Below is a small trained network, with its code and all its weights. Each question gives an input and a target symbol and asks what happens when units are switched off, that is, made to give their printed mean instead of their output.

import numpy as np


def w(rows, s, z=0):
    codes = np.array(rows[::2]) - 128.0
    scale = np.full(codes.shape[1], s)
    scale[-1] = z or s
    return codes * scale


def norm(h):
    return h / np.sqrt((h * h).mean(-1, keepdims=True) + 1e-5)


def f(y):
    return y / 2 * (1 + np.tanh(0.7978845608 * (y + 0.044715 * y**3)))


def softmax(a):
    e = np.exp(a - a.max(-1, keepdims=True))
    return e / e.sum(-1, keepdims=True)


def log_softmax(a):
    a = a - a.max(-1, keepdims=True)
    return a - np.log(np.exp(a).sum(-1, keepdims=True))


def net(x, mask):
    ids = ['βγδεζθξπσφω'.index(c) for c in x.split()]
    T = len(ids)
    res = E[ids] + P[:T]
    u = 0
    for l in range(2):
        q, k, v = (norm(res) @ M[l].T for M in (Q, K, V))
        z = softmax(np.where(np.tri(T) > 0, q @ k.T / 3**0.5, -1e9)) @ v
        res = res + np.where(mask[u], z, O[l][:, -1]) @ O[l][:, :-1]
        u += 1
        y = f(norm(res) @ A[l][:, :-1].T + A[l][:, -1])
        res = res + np.where(mask[u : u + 16], y, B[l][:, -1]) @ B[l][:, :-1]
        u += 16
    return log_softmax(norm(res)[-1] @ U[:, :-1].T + U[:, -1])


Q, K, V, O, A, B = {}, {}, {}, {}, {}, {}
E = w([
[87,71,123],'β',
[118,123,98],'γ',
[166,129,85],'δ',
[117,87,97],'ε',
[142,98,112],'ζ',
[158,119,95],'θ',
[114,110,74],'ξ',
[115,119,85],'π',
[118,94,88],'σ',
[81,147,88],'φ',
[5,131,45],'ω',
],0.011)
P = w([
[124,105,144],'0',
[167,146,124],'1',
[7,130,133],'2',
[125,98,58],'3',
[154,116,144],'4',
[141,95,71],'5',
[152,204,127],'6',
],0.02)
Q[0] = w([
[67,76,206],'0.h1',
[28,226,185],'0.h1',
[255,130,237],'0.h1',
],0.008)
K[0] = w([
[173,125,111],'0.h1',
[145,4,152],'0.h1',
[152,207,240],'0.h1',
],0.012)
V[0] = w([
[98,74,10],'0.h1',
[26,57,254],'0.h1',
[20,137,13],'0.h1',
],0.0063)
O[0] = w([
[199,229,205,254],'0.h1',
[115,23,254,131],'0.h1',
[124,212,211,210],'0.h1',
],0.007,0.0057)
A[0] = w([
[77,234,132,63],'0.n1',
[218,25,50,108],'0.n2',
[20,133,156,115],'0.n3',
[223,147,59,1],'0.n4',
[151,37,75,158],'0.n5',
[148,156,135,115],'0.n6',
[114,194,103,92],'0.n7',
[141,110,130,126],'0.n8',
[144,57,138,96],'0.n9',
[147,66,6,24],'0.n10',
[146,152,53,78],'0.n11',
[10,93,82,175],'0.n12',
[171,98,162,97],'0.n13',
[213,134,162,61],'0.n14',
[196,185,147,80],'0.n15',
[104,102,126,128],'0.n16',
],0.012,0.0041)
B[0] = w([
[155,89,122,206],'0.n1',
[181,160,4,208],'0.n2',
[142,147,63,187],'0.n3',
[93,147,68,255],'0.n4',
[175,148,28,153],'0.n5',
[117,114,142,160],'0.n6',
[130,113,167,192],'0.n7',
[133,135,133,124],'0.n8',
[158,152,144,127],'0.n9',
[86,78,139,189],'0.n10',
[92,117,149,213],'0.n11',
[178,114,148,194],'0.n12',
[132,146,173,142],'0.n13',
[107,113,181,188],'0.n14',
[105,88,170,240],'0.n15',
[141,136,115,121],'0.n16',
],0.034,0.0049)
Q[1] = w([
[95,26,164],'1.h1',
[237,252,152],'1.h1',
[109,142,189],'1.h1',
],0.017)
K[1] = w([
[120,50,73],'1.h1',
[118,251,108],'1.h1',
[142,121,70],'1.h1',
],0.022)
V[1] = w([
[211,55,112],'1.h1',
[95,2,130],'1.h1',
[97,176,81],'1.h1',
],0.022)
O[1] = w([
[221,100,174,206],'1.h1',
[149,5,117,252],'1.h1',
[148,151,49,66],'1.h1',
],0.022,0.0047)
A[1] = w([
[117,120,134,88],'1.n1',
[74,95,93,53],'1.n2',
[118,116,140,96],'1.n3',
[39,241,116,36],'1.n4',
[51,145,168,66],'1.n5',
[176,119,217,4],'1.n6',
[93,189,212,70],'1.n7',
[120,91,191,172],'1.n8',
[183,160,195,8],'1.n9',
[215,158,64,165],'1.n10',
[21,154,41,141],'1.n11',
[139,107,146,131],'1.n12',
[171,66,200,144],'1.n13',
[1,124,118,38],'1.n14',
[143,161,41,83],'1.n15',
[79,120,166,105],'1.n16',
],0.015,0.0039)
B[1] = w([
[132,127,133,123],'1.n1',
[143,86,192,178],'1.n2',
[141,141,119,128],'1.n3',
[50,206,228,163],'1.n4',
[132,111,57,130],'1.n5',
[194,105,130,181],'1.n6',
[157,72,47,151],'1.n7',
[121,181,94,211],'1.n8',
[160,5,174,164],'1.n9',
[64,88,176,211],'1.n10',
[145,49,8,240],'1.n11',
[123,152,135,152],'1.n12',
[98,195,167,254],'1.n13',
[218,36,116,180],'1.n14',
[91,168,44,187],'1.n15',
[120,128,86,142],'1.n16',
],0.025,0.0069)
U = w([
[255,118,166,126],'β',
[90,135,122,128],'γ',
[136,107,100,118],'δ',
[130,197,161,223],'ε',
[197,199,98,191],'ζ',
[152,169,105,197],'θ',
[39,63,195,3],'ξ',
[138,66,106,79],'π',
[68,158,159,152],'σ',
[89,143,123,205],'φ',
[146,102,136,63],'ω',
],0.018,0.0043)

Each question gives the input, a string of symbols that net reads in full, and the target symbol t.
The units are the heads (3 rows each of Q, K, V and O) and the neurons (one row each of A and B). Each row of codes is followed by its name. A weight is (code - 128) times the scale printed after its matrix; where a second scale follows, it is the last column's (O, A, B and U).
mask holds one flag per unit, layer by layer, with each layer's heads first. A switched-off unit (its flag False) gives its mean, the last column of its rows in O or B, instead of its output. The means were averaged over made-up inputs and are rounded, as every weight is.
A unit's drop is (log p(t) with every unit on - log p(t) with that unit switched off) / (log p(t) with every unit on - log p(t) with every unit switched off).
The circuit of an input: a set's keep is (log p(t) with only the set's units on - log p(t) with every unit switched off) / (log p(t) with every unit on - log p(t) with every unit switched off). Starting from the 12 units with the biggest drops (on a tie, the unit counted first), units are removed one at a time, each time the one whose removal leaves the highest keep (on an exact tie, the one counted first), for as long as the keep stays at least 0.8.
units of the circuit, in order: the units of the circuit, biggest drop first
most important unit: the unit with the biggest drop
k most important neurons: the k neurons with the biggest drops, biggest first
top k neurons in layer l: the k neurons of layer l with the biggest drops, biggest first
input β ξ ξ, target β: 3 most important neurons : (0.n4; 0.n3; 0.n12)
input β ε β σ φ, target ε: most important unit : 0.n2
input β ξ β ξ β φ ζ, target ξ: 2 most important neurons : (0.n15; 0.n10)
input β θ π δ φ ε, target ξ: 2 most important neurons : (0.n1; 1.n11)
input β β ε, target β: units of the circuit, in order : (1.h1; 0.n12)
input ε ε ε φ φ, target ε: units of the circuit, in order : (0.h1; 1.n13; 1.n11)
input β σ θ, target β: 2 most important neurons : (0.n3; 0.n4)
input β ε ξ φ, target ξ: 2 most important neurons : (0.n1; 0.n2)
input ξ β ε σ γ, target β: units of the circuit, in order : (0.n4; 1.n6)
input σ ε σ, target σ: top 2 neurons in layer 1 : (1.n4; 1.n10)
input β ξ θ β π ξ σ, target β: units of the circuit, in order : (1.h1; 0.n4; 0.n2)
input θ ε β ε ξ, target ε: top 4 neurons in layer 1 : (1.n13; 1.n11; 1.n8; 1.n14)
input ε β ε ω, target β: 2 most important neurons : (0.n2; 0.n12)
input φ β π β σ, target β: most important unit : 1.h1
input β ξ σ ω σ β, target β: 2 most important neurons : (0.n2; 0.n1)
input ζ β ε, target ζ: 2 most important neurons : (0.n3; 0.n15)
input β β δ β θ, target β: 2 most important neurons : (1.n6; 1.n10)
input σ β ε δ ε, target β: top 4 neurons in layer 0 : (0.n4; 0.n3; 0.n13; 0.n1)
input β ξ ω β θ, target ξ: 3 most important neurons : (0.n10; 0.n15; 0.n11)
input β ε β ε ξ δ γ, target ε: top 2 neurons in layer 0 : (0.n2; 0.n10)
input β β ε ε ξ, target β: 2 most important neurons : (0.n4; 1.n6)
input π β ξ δ π, target β: top 3 neurons in layer 0 : (0.n3; 0.n4; 0.n1)
